Below is a small trained network, with its code and all its weights. Each question gives an input and a class and asks what happens when units are switched off, that is, made to give their printed mean instead of their output.

import numpy as np


def w(rows, s, z=0):
    codes = np.array(rows[::2]) - 128.0
    scale = np.full(codes.shape[1], s)
    scale[-1] = z or s
    return codes * scale


def norm(h):
    return h / np.sqrt((h * h).mean(-1, keepdims=True) + 1e-5)


def f(y):
    return np.maximum(y, 0)


def log_softmax(a):
    a = a - a.max(-1, keepdims=True)
    return a - np.log(np.exp(a).sum(-1, keepdims=True))


def net(x, mask):
    res = np.array(x, float).reshape(1, 5) / 4 @ E
    u = 0
    for l in range(2):
        y = f(norm(res) @ A[l][:, :-1].T + A[l][:, -1])
        res = res + np.where(mask[u : u + 9], y, B[l][:, -1]) @ B[l][:, :-1]
        u += 9
    return log_softmax(norm(res)[-1] @ U[:, :-1].T + U[:, -1])


A, B = {}, {}
E = w([
[253,155,203,125,86],'x0',
[181,210,60,49,181],'x1',
[102,173,91,151,42],'x2',
[129,127,124,126,127],'x3',
[163,103,80,191,135],'x4',
],0.003)
A[0] = w([
[196,173,38,35,174,81],'0.n1',
[77,192,173,49,61,122],'0.n2',
[179,125,64,203,111,2],'0.n3',
[127,225,34,182,9,130],'0.n4',
[201,100,2,205,89,174],'0.n5',
[65,165,55,104,227,153],'0.n6',
[161,127,72,211,190,92],'0.n7',
[151,100,167,105,252,70],'0.n8',
[198,158,167,102,124,51],'0.n9',
],0.0069,0.002)
B[0] = w([
[153,113,250,184,132,255],'0.n1',
[111,135,119,2,214,205],'0.n2',
[38,230,83,47,124,168],'0.n3',
[176,8,105,163,168,247],'0.n4',
[113,167,179,26,179,239],'0.n5',
[139,116,118,131,27,250],'0.n6',
[100,94,123,66,89,186],'0.n7',
[128,83,56,93,200,208],'0.n8',
[129,154,28,157,75,199],'0.n9',
],0.0078,0.0041)
A[1] = w([
[102,83,108,162,173,45],'1.n1',
[113,110,2,110,39,164],'1.n2',
[204,48,11,102,113,64],'1.n3',
[66,194,128,137,152,50],'1.n4',
[121,157,46,159,148,129],'1.n5',
[165,222,198,200,166,29],'1.n6',
[228,177,95,107,111,190],'1.n7',
[134,54,77,126,83,251],'1.n8',
[94,91,34,168,205,10],'1.n9',
],0.0071,0.0014)
B[1] = w([
[147,61,213,159,126,168],'1.n1',
[99,221,127,156,87,209],'1.n2',
[107,163,68,203,231,253],'1.n3',
[157,43,103,168,73,134],'1.n4',
[206,131,86,87,149,137],'1.n5',
[141,31,121,104,136,149],'1.n6',
[2,163,118,199,12,202],'1.n7',
[214,136,127,148,50,252],'1.n8',
[155,163,150,104,193,178],'1.n9',
],0.0068,0.0047)
U = w([
[167,107,55,172,250,229],'0',
[142,104,208,161,108,170],'1',
[65,199,78,199,63,99],'2',
[58,183,78,31,195,2],'3',
],0.012,0.0012)

Each question gives the input, the list of numbers given to net, and the class t.
The units are the neurons (one row each of A and B). Each row of codes is followed by its name. A weight is (code - 128) times the scale printed after its matrix; where a second scale follows, it is the last column's (A, B and U).
mask holds one flag per neuron, layer by layer. A switched-off neuron (its flag False) gives its mean, the last column of its row in B, instead of its output. The means were averaged over made-up inputs and are rounded, as every weight is.
A unit's drop is (log p(t) with every unit on - log p(t) with that unit switched off) / (log p(t) with every unit on - log p(t) with every unit switched off).
The circuit of an input: a set's keep is (log p(t) with only the set's units on - log p(t) with every unit switched off) / (log p(t) with every unit on - log p(t) with every unit switched off). Starting from the 12 units with the biggest drops (on a tie, the unit counted first), units are removed one at a time, each time the one whose removal leaves the highest keep (on an exact tie, the one counted first), for as long as the keep stays at least 0.8.
circuit, biggest first: the units of the circuit, biggest drop first
most important unit: the unit with the biggest drop
k most important neurons: the k neurons with the biggest drops, biggest first
k most important neurons of layer l: the k neurons of layer l with the biggest drops, biggest first
input [-8,8,3,2,-2], class 1: 2 most important neurons : [0.n1; 0.n9]
input [0,-4,6,4,-8], class 3: circuit, biggest first : [0.n2]
input [6,-3,-5,5,8], class 3: 2 most important neurons of layer 0 : [0.n5; 0.n6]
input [-8,-3,-1,8,-6], class 2: 2 most important neurons of layer 0 : [0.n6; 0.n5]
input [-6,8,3,-6,-5], class 1: 3 most important neurons of layer 0 : [0.n1; 0.n6; 0.n9]
input [8,7,-5,1,5], class 2: 3 most important neurons of layer 0 : [0.n9; 0.n4; 0.n8]
input [8,-2,4,-7,-6], class 2: 3 most important neurons : [0.n9; 0.n5; 1.n7]
input [3,8,-7,-3,7], class 1: 2 most important neurons : [0.n1; 0.n4]
input [-6,-1,6,4,6], class 0: 4 most important neurons of layer 1 : [1.n3; 1.n7; 1.n9; 1.n8]
input [1,-4,-6,-1,-2], class 0: 3 most important neurons : [0.n8; 0.n1; 0.n5]
input [0,-4,-7,1,-5], class 0: 3 most important neurons : [0.n8; 0.n1; 0.n5]
input [3,5,4,-7,2], class 1: 4 most important neurons : [0.n1; 0.n8; 1.n3; 0.n5]
input [-3,-5,2,-3,4], class 1: 2 most important neurons : [0.n9; 1.n3]
input [-5,5,5,-8,7], class 3: 4 most important neurons : [0.n5; 0.n3; 0.n7; 0.n9]
input [-6,2,-4,-2,5], class 2: most important unit : 0.n6
input [-2,-1,5,-3,6], class 3: 2 most important neurons of layer 0 : [0.n5; 0.n3]
input [5,-7,5,-4,-8], class 3: 2 most important neurons of layer 0 : [0.n2; 0.n1]
input [6,4,4,-6,-6], class 2: 4 most important neurons : [1.n7; 0.n9; 0.n5; 0.n8]
input [-6,0,-7,0,-5], class 0: 4 most important neurons : [0.n8; 1.n3; 1.n7; 0.n5]
input [-7,4,-1,-8,-6], class 2: most important unit : 0.n6
input [-4,7,3,7,5], class 1: circuit, biggest first : [0.n1; 0.n6]
input [3,3,2,-2,1], class 1: 3 most important neurons : [0.n1; 0.n8; 1.n3]
input [-5,6,6,3,0], class 0: 2 most important neurons : [0.n4; 1.n3]
input [3,-1,-1,3,-2], class 2: 2 most important neurons of layer 1 : [1.n7; 1.n2]
